Below is a small trained network, with its code and all its weights. Each question gives an input and a target symbol and asks what happens when units are switched off, that is, made to give their printed mean instead of their output.

import numpy as np


def w(rows, s, z=0):
    codes = np.array(rows[::2]) - 128.0
    scale = np.full(codes.shape[1], s)
    scale[-1] = z or s
    return codes * scale


def norm(h):
    return h / np.sqrt((h * h).mean(-1, keepdims=True) + 1e-5)


def f(y):
    return np.maximum(y, 0)


def softmax(a):
    e = np.exp(a - a.max(-1, keepdims=True))
    return e / e.sum(-1, keepdims=True)


def log_softmax(a):
    a = a - a.max(-1, keepdims=True)
    return a - np.log(np.exp(a).sum(-1, keepdims=True))


def net(x, mask):
    ids = ['ΘΞΦΩαγζη'.index(c) for c in x.split()]
    T = len(ids)
    res = E[ids] + P[:T]
    r = norm(res)
    for j in range(2):
        rows = slice(3 * j, 3 * j + 3)
        q, k, v = (r @ M[0][rows].T for M in (Q, K, V))
        z = softmax(np.where(np.tri(T) > 0, q @ k.T / 3**0.5, -1e9)) @ v
        o = O[0][rows]
        res = res + np.where(mask[j], z, o[:, -1]) @ o[:, :-1]
    y = f(norm(res) @ A[0][:, :-1].T + A[0][:, -1])
    res = res + np.where(mask[2:18], y, B[0][:, -1]) @ B[0][:, :-1]
    return log_softmax(norm(res)[-1] @ U[:, :-1].T + U[:, -1])


Q, K, V, O, A, B = {}, {}, {}, {}, {}, {}
E = w([
[134,132,83,136,97],'Θ',
[82,94,115,179,129],'Ξ',
[126,106,76,141,92],'Φ',
[193,74,165,96,224],'Ω',
[72,108,135,67,71],'α',
[103,110,93,172,116],'γ',
[80,5,162,99,72],'ζ',
[80,192,157,123,115],'η',
],0.017)
P = w([
[9,122,2,63,228],'0',
[78,141,53,90,181],'1',
[115,151,89,104,160],'2',
[133,144,108,111,148],'3',
[148,140,113,117,142],'4',
[155,141,124,123,138],'5',
[164,138,132,127,131],'6',
[170,134,141,135,125],'7',
],0.0069)
Q[0] = w([
[66,74,139,117,126],'H0',
[59,128,117,216,107],'H0',
[77,143,137,102,35],'H0',
[160,131,248,36,208],'H1',
[118,94,146,139,141],'H1',
[77,122,175,133,239],'H1',
],0.015)
K[0] = w([
[135,78,162,121,157],'H0',
[126,134,146,157,214],'H0',
[155,132,136,34,170],'H0',
[151,112,115,6,211],'H1',
[101,83,130,97,144],'H1',
[177,110,110,86,229],'H1',
],0.017)
V[0] = w([
[184,38,137,87,121],'H0',
[156,136,2,168,103],'H0',
[166,180,108,71,227],'H0',
[132,110,203,107,59],'H1',
[148,171,81,107,239],'H1',
[189,51,162,70,251],'H1',
],0.0099)
O[0] = w([
[148,186,90,216,127,254],'H0',
[113,164,214,45,132,97],'H0',
[192,109,125,111,48,53],'H0',
[156,151,188,107,100,123],'H1',
[78,107,79,202,127,35],'H1',
[148,122,146,255,136,103],'H1',
],0.0097,0.0046)
A[0] = w([
[130,110,112,147,120,102],'N0',
[183,148,107,117,176,255],'N1',
[107,161,109,89,99,134],'N2',
[95,182,159,82,137,89],'N3',
[119,120,96,85,197,115],'N4',
[146,97,120,169,104,125],'N5',
[100,109,110,98,128,133],'N6',
[51,248,109,160,127,74],'N7',
[185,140,166,149,111,134],'N8',
[115,174,98,190,110,78],'N9',
[88,124,127,127,155,132],'N10',
[168,163,164,103,106,109],'N11',
[164,122,169,169,110,64],'N12',
[215,112,125,137,180,114],'N13',
[91,138,88,88,146,198],'N14',
[111,133,151,112,141,114],'N15',
],0.016,0.0044)
B[0] = w([
[132,122,153,118,139,154],'N0',
[109,92,62,93,117,153],'N1',
[166,174,113,182,145,216],'N2',
[188,98,159,128,202,209],'N3',
[79,124,119,83,121,206],'N4',
[145,145,140,98,149,191],'N5',
[117,169,107,146,157,212],'N6',
[3,118,43,83,101,174],'N7',
[148,150,68,92,170,157],'N8',
[129,166,187,117,169,143],'N9',
[163,150,97,101,116,198],'N10',
[139,141,161,123,63,154],'N11',
[124,84,179,135,61,163],'N12',
[164,80,55,138,145,143],'N13',
[110,81,164,133,75,254],'N14',
[155,139,125,140,137,161],'N15',
],0.024,0.0086)
U = w([
[2,77,40,67,43,198],'Θ',
[173,149,85,71,226,134],'Ξ',
[149,76,250,124,46,214],'Φ',
[137,109,49,156,59,27],'Ω',
[158,11,47,226,116,158],'α',
[127,103,71,144,71,4],'γ',
[138,187,94,139,8,73],'ζ',
[75,160,139,193,65,124],'η',
],0.007,0.0038)

Each question gives the input, a string of symbols that net reads in full, and the target symbol t.
The units are the heads (3 rows each of Q, K, V and O) and the neurons (one row each of A and B). Each row of codes is followed by its name. A weight is (code - 128) times the scale printed after its matrix; where a second scale follows, it is the last column's (O, A, B and U).
mask holds one flag per unit, heads first, then neurons. A switched-off unit (its flag False) gives its mean, the last column of its rows in O or B, instead of its output. The means were averaged over made-up inputs and are rounded, as every weight is.
A unit's drop is (log p(t) with every unit on - log p(t) with that unit switched off) / (log p(t) with every unit on - log p(t) with every unit switched off).
The circuit of an input: a set's keep is (log p(t) with only the set's units on - log p(t) with every unit switched off) / (log p(t) with every unit on - log p(t) with every unit switched off). Starting from the 12 units with the biggest drops (on a tie, the unit counted first), units are removed one at a time, each time the one whose removal leaves the highest keep (on an exact tie, the one counted first), for as long as the keep stays at least 0.8.
units of the circuit, in order: the units of the circuit, biggest drop first
k most important neurons: the k neurons with the biggest drops, biggest first
heads that matter: for each layer, one digit per head in row order, 1 if its drop is at least 0.15 and else 0, layers parted by /
drop when u is switched off: that unit's drop, to one decimal
input Ω α Ξ, target Ξ: 3 most important neurons -> N9; N14; N12
input η η γ α Θ, target Θ: heads that matter -> 01
input γ η ζ η η, target Φ: units of the circuit, in order -> H0; N7
input ζ Ω γ ζ η, target η: units of the circuit, in order -> H1; N9; H0; N7
input Θ Θ ζ Ω ζ ζ Θ, target Φ: 2 most important neurons -> N11; N14
input α γ α Θ γ, target Ξ: units of the circuit, in order -> H0; N3
input γ Ω α α, target ζ: most important neuron -> N3
input ζ α ζ α Θ, target Θ: heads that matter -> 00
input ζ Ω η ζ ζ α, target ζ: units of the circuit, in order -> H0; N11; N14
input Θ ζ α η, target Θ: 2 most important neurons -> N7; N14
input Ω ζ η α ζ Ξ, target Ξ: 2 most important neurons -> N14; N9
input α α ζ α, target Φ: 4 most important neurons -> N14; N11; N3; N8
input ζ ζ η γ α ζ ζ γ, target Ξ: 3 most important neurons -> N3; N7; N2
input Θ ζ ζ Θ ζ Θ, target Φ: units of the circuit, in order -> H0
input Θ α Φ α ζ α ζ, target Ξ: 4 most important neurons -> N14; N7; N12; N4
input α α Θ ζ Θ ζ, target Ξ: 3 most important neurons -> N14; N7; N4
input γ η α γ ζ η Ξ η, target Φ: 3 most important neurons -> N14; N11; N8
input α γ η ζ Φ ζ Θ α, target Ξ: 4 most important neurons -> N3; N2; N12; N6
input Φ ζ ζ Θ γ ζ η, target Θ: heads that matter -> 00
input ζ α α α α ζ ζ γ, target Θ: heads that matter -> 00
input Φ ζ ζ Ω, target α: drop when H1 is switched off -> 0.5
input α ζ α, target Ξ: drop when N12 is switched off -> 0.4
input ζ ζ Θ α α ζ ζ ζ, target Φ: drop when N12 is switched off -> 1.2
input η ζ α ζ ζ ζ ζ Ω, target α: drop when N5 is switched off -> 0.0
